Below is a small trained network, with its code and all its weights. Each question gives an input and a target symbol and asks what happens when units are switched off, that is, made to give their printed mean instead of their output.

import numpy as np


def w(rows, s, z=0):
    codes = np.array(rows[::2]) - 128.0
    scale = np.full(codes.shape[1], s)
    scale[-1] = z or s
    return codes * scale


def norm(h):
    return h / np.sqrt((h * h).mean(-1, keepdims=True) + 1e-5)


def f(y):
    return np.maximum(y, 0)


def softmax(a):
    e = np.exp(a - a.max(-1, keepdims=True))
    return e / e.sum(-1, keepdims=True)


def log_softmax(a):
    a = a - a.max(-1, keepdims=True)
    return a - np.log(np.exp(a).sum(-1, keepdims=True))


def net(x, mask):
    ids = ['ΦΨεζμπτ'.index(c) for c in x.split()]
    T = len(ids)
    res = E[ids] + P[:T]
    r = norm(res)
    for j in range(2):
        rows = slice(2 * j, 2 * j + 2)
        q, k, v = (r @ M[0][rows].T for M in (Q, K, V))
        z = softmax(np.where(np.tri(T) > 0, q @ k.T / 2**0.5, -1e9)) @ v
        o = O[0][rows]
        res = res + np.where(mask[j], z, o[:, -1]) @ o[:, :-1]
    y = f(norm(res) @ A[0][:, :-1].T + A[0][:, -1])
    res = res + np.where(mask[2:18], y, B[0][:, -1]) @ B[0][:, :-1]
    return log_softmax(norm(res)[-1] @ U[:, :-1].T + U[:, -1])


Q, K, V, O, A, B = {}, {}, {}, {}, {}, {}
E = w([
[210,85,87],'Φ',
[134,94,144],'Ψ',
[82,98,77],'ε',
[74,99,99],'ζ',
[109,115,92],'μ',
[134,152,251],'π',
[168,133,106],'τ',
],0.021)
P = w([
[18,252,76],'0',
[72,135,249],'1',
[72,152,252],'2',
[46,139,252],'3',
[41,120,251],'4',
[93,121,252],'5',
],0.0045)
Q[0] = w([
[125,149,69],'H1',
[236,187,21],'H1',
[1,115,135],'H2',
[208,219,130],'H2',
],0.0087)
K[0] = w([
[55,22,196],'H1',
[89,203,165],'H1',
[3,97,163],'H2',
[74,84,5],'H2',
],0.0066)
V[0] = w([
[99,171,177],'H1',
[97,170,126],'H1',
[175,149,141],'H2',
[129,9,118],'H2',
],0.015)
O[0] = w([
[8,83,158,81],'H1',
[80,137,161,103],'H1',
[144,86,121,104],'H2',
[111,184,85,253],'H2',
],0.013,0.0028)
A[0] = w([
[63,243,134,115],'N1',
[72,167,162,71],'N2',
[138,162,134,250],'N3',
[164,125,161,109],'N4',
[115,248,182,195],'N5',
[234,167,31,41],'N6',
[128,71,58,194],'N7',
[148,97,144,82],'N8',
[88,79,106,236],'N9',
[175,196,96,193],'N10',
[70,91,108,201],'N11',
[174,192,75,218],'N12',
[142,173,80,79],'N13',
[93,132,102,204],'N14',
[103,126,222,122],'N15',
[222,140,222,130],'N16',
],0.012,0.0028)
B[0] = w([
[185,136,75,238],'N1',
[35,125,57,192],'N2',
[183,20,30,190],'N3',
[110,58,92,167],'N4',
[116,75,95,240],'N5',
[88,175,164,253],'N6',
[158,253,163,208],'N7',
[146,41,52,148],'N8',
[151,207,197,204],'N9',
[185,132,156,213],'N10',
[161,178,180,208],'N11',
[219,152,178,228],'N12',
[171,201,120,171],'N13',
[189,94,244,188],'N14',
[81,144,167,210],'N15',
[34,82,115,243],'N16',
],0.0065,0.0061)
U = w([
[197,137,150,206],'Φ',
[112,114,108,137],'Ψ',
[124,141,123,45],'ε',
[118,132,120,105],'ζ',
[178,125,122,97],'μ',
[135,116,247,7],'π',
[151,63,117,187],'τ',
],0.014,0.0016)

Each question gives the input, a string of symbols that net reads in full, and the target symbol t.
The units are the heads (2 rows each of Q, K, V and O) and the neurons (one row each of A and B). Each row of codes is followed by its name. A weight is (code - 128) times the scale printed after its matrix; where a second scale follows, it is the last column's (O, A, B and U).
mask holds one flag per unit, heads first, then neurons. A switched-off unit (its flag False) gives its mean, the last column of its rows in O or B, instead of its output. The means were averaged over made-up inputs and are rounded, as every weight is.
A unit's drop is (log p(t) with every unit on - log p(t) with that unit switched off) / (log p(t) with every unit on - log p(t) with every unit switched off).
most important unit: the unit with the biggest drop
k most important neurons: the k neurons with the biggest drops, biggest first
heads that matter: for each layer, one digit per head in row order, 1 if its drop is at least 0.15 and else 0, layers parted by /
drop when u is switched off: that unit's drop, to one decimal
input π Φ π π τ μ, target π: 3 most important neurons => (N1 N3 N9)
input μ Φ μ Φ ε, target Φ: heads that matter => 10
input τ τ τ, target τ: heads that matter => 01
input Ψ μ Φ μ, target Φ: heads that matter => 10
input Φ ζ π π τ ζ, target π: heads that matter => 01
input μ ζ τ ζ π ζ, target π: heads that matter => 00
input Φ τ Φ ζ, target Φ: heads that matter => 10
input ζ ε Ψ Ψ, target Ψ: most important unit => H2
input μ τ Ψ Ψ Ψ, target τ: heads that matter => 01
input τ Φ Φ Ψ, target Φ: heads that matter => 10
input π Ψ Φ τ, target π: heads that matter => 10
input τ π μ τ, target π: heads that matter => 11
input ε ζ τ, target τ: heads that matter => 01
input μ π ε, target π: most important unit => H2
input ε μ π ε μ ε, target π: drop when N1 is switched off => 0.0
input τ π Φ Ψ, target τ: drop when N7 is switched off => 0.1
input Φ τ ζ, target Φ: drop when H1 is switched off => 0.5
